[2.673 -2.551 1.588 -0.166 2.219 -0.472 0.293 -0.686 -0.046 -1.206 1.638 -0.199 0.700 0.469 2.304 0.586 0.213 -0.226]	<53>
[1.154 -1.660 0.017 1.163 1.723 0.204 -0.242 0.593 -0.211 -0.657 1.113 0.157 0.881 -0.186 1.882 0.997 -0.555 -0.441]	<55>
[0.922 -0.328 1.445 0.843 0.499 -0.265 -0.035 0.764 -0.007 -0.238 0.854 0.397 0.280 -0.217 1.343 0.708 0.043 -0.880]	<55>
[-0.430 -0.547 -0.449 -0.271 0.099 0.418 0.079 0.736 1.617 0.602 -0.184 0.121 0.076 -0.190 -0.734 1.049 -0.211 -0.433]	<39>
[3.623 -2.832 4.190 1.998 4.080 -0.221 -0.337 -0.430 -0.205 -3.131 3.157 -0.060 1.099 -0.382 4.520 0.909 -0.620 -0.543]	<40>
[0.567 -0.184 0.618 0.160 0.389 -0.536 -0.553 0.270 1.145 0.339 0.466 -0.464 0.238 -0.262 0.404 0.288 -0.466 -0.175]	<41>
[0.802 -1.948 1.645 1.775 1.552 0.143 0.220 0.437 -0.371 -1.008 0.755 0.255 0.311 -0.049 2.453 1.029 -0.496 -0.814]	<55>
[-5.461 3.962 -4.919 -1.900 -5.285 0.157 0.093 1.708 1.215 4.034 -4.560 0.504 -1.354 0.357 -6.225 -0.400 0.816 0.343]	<59>
[0.711 0.248 0.430 0.222 -0.272 -0.410 -0.439 0.804 0.353 0.585 -0.723 0.138 0.192 -0.339 -0.245 -0.404 -0.045 0.288]	<39>
[2.301 -1.651 2.736 1.082 1.999 -0.280 0.291 0.299 -0.737 -1.690 1.996 -0.153 0.361 -0.042 3.811 0.818 -0.305 -0.236]	<53>
[4.285 -3.490 3.522 0.149 4.340 0.068 0.343 -1.945 -3.015 -3.488 2.486 -0.546 0.366 0.382 4.348 0.573 -0.917 -0.143]	<40>
[2.616 -2.777 1.732 -0.438 2.465 -0.128 0.798 -1.680 -2.663 -1.967 1.755 -0.485 -0.213 0.484 3.324 0.038 -0.405 0.104]	<53>
[0.242 -0.975 0.566 1.177 0.710 0.308 -0.023 0.785 1.276 0.176 1.060 -0.114 0.044 -0.346 0.760 1.082 -0.151 -0.592]	<41>
[-0.045 0.895 -1.687 -1.168 0.066 0.166 -0.615 -0.632 -0.801 0.994 -0.955 0.145 0.119 0.512 -1.103 0.028 0.918 0.882]	<39>
[-4.782 6.559 -5.315 -2.423 -5.364 0.348 0.085 0.658 -0.427 4.044 -4.492 0.252 -1.665 0.658 -5.215 -1.000 1.034 0.616]	<59>
[-5.067 2.917 -4.386 -1.514 -4.408 0.786 0.500 2.106 2.177 3.747 -3.354 1.144 -1.835 0.010 -5.895 -0.058 0.474 -0.501]	<59>
[2.411 -0.784 0.424 -1.838 1.250 -0.024 -2.187 -2.593 -4.343 -2.122 1.225 -0.704 -0.126 0.333 2.305 -0.529 0.357 2.031]	<55>
[3.896 -4.058 4.076 1.654 5.009 -0.017 0.295 -0.382 -1.342 -3.210 3.003 0.322 0.880 -0.394 5.125 1.154 -0.308 -0.581]	<40>
[-5.110 4.159 -5.132 -2.397 -5.235 -0.014 0.573 1.441 1.167 4.295 -4.051 0.479 -1.489 0.452 -6.128 -0.609 0.944 1.233]	<59>
[0.341 -0.848 0.738 1.557 0.199 -0.193 -0.064 0.870 2.088 0.715 0.086 0.100 0.185 -0.665 0.968 0.705 -0.428 -0.763]	<50>
[0.108 1.442 -1.873 -2.928 -1.046 0.826 0.307 -1.948 -2.949 0.452 -0.942 -0.691 -0.645 0.717 -0.789 -1.050 0.570 2.177]	<39>
[0.848 -0.552 0.201 -0.570 0.316 0.527 -0.108 -0.916 -0.198 -0.612 0.017 -0.602 0.310 -0.021 0.407 0.408 0.007 0.500]	<41>
[1.667 -2.019 0.369 0.473 1.860 -0.112 -0.096 -0.194 0.204 -0.794 0.825 0.092 -0.203 0.095 1.445 1.031 -0.655 -1.357]	<55>
[0.544 -0.441 0.359 -1.072 0.019 -0.023 -0.310 -0.683 -1.291 0.202 0.068 -0.327 0.229 0.070 0.434 -0.594 0.091 0.579]	<41>
[1.444 -0.969 2.474 1.976 1.633 -0.162 -0.776 0.821 0.998 -0.501 1.524 0.201 0.684 -0.625 3.040 1.111 0.844 -2.243]	<55>
[4.557 -3.498 3.888 2.507 4.516 -0.374 0.748 -0.843 -0.395 -3.357 3.173 -0.320 1.131 -0.679 3.849 0.642 -1.105 -0.722]	<40>
[0.713 -0.649 0.342 -0.490 0.579 0.092 0.455 -0.850 -1.552 -0.220 0.440 -0.350 -0.225 0.327 0.701 -0.011 -0.141 1.175]	<41>
[-0.111 -0.213 0.172 1.194 -0.900 0.063 -0.255 1.089 1.814 0.994 -0.144 -0.246 0.124 0.294 -0.696 0.636 0.080 -0.752]	<39>
[0.750 -0.807 0.631 -0.567 0.316 0.781 0.148 -0.561 -0.699 0.249 0.522 -0.093 0.057 -0.022 0.553 0.324 0.432 0.087]	<41>

[-0.417 -1.618 -3.700 0.281 -0.544 2.165 -1.326 0.399 1.526 2.395 1.681 3.635 -4.165 0.868 -0.141 -0.841 1.901 -2.675]	<263>
[-0.554 -0.258 1.249 -2.541 -0.596 1.639 1.440 0.087 -0.291 -3.561 0.714 -1.722 1.360 -0.220 0.602 -0.460 0.696 -1.920]	<263>
[0.480 -0.892 1.723 1.193 3.967 -3.139 0.015 -2.142 1.238 0.967 3.249 -2.341 0.000 -1.084 0.948 2.108 0.328 0.119]	<248>
[-0.452 0.597 -1.540 1.036 -2.607 0.988 -1.574 0.013 0.311 0.973 -1.695 2.811 -3.318 0.944 -0.705 0.198 -0.015 0.221]	<255>
[1.841 -1.159 -1.532 -0.105 -1.583 3.727 -1.445 -0.144 1.586 1.510 -2.665 3.079 -4.543 0.215 -1.987 0.206 2.875 -3.391]	<261>
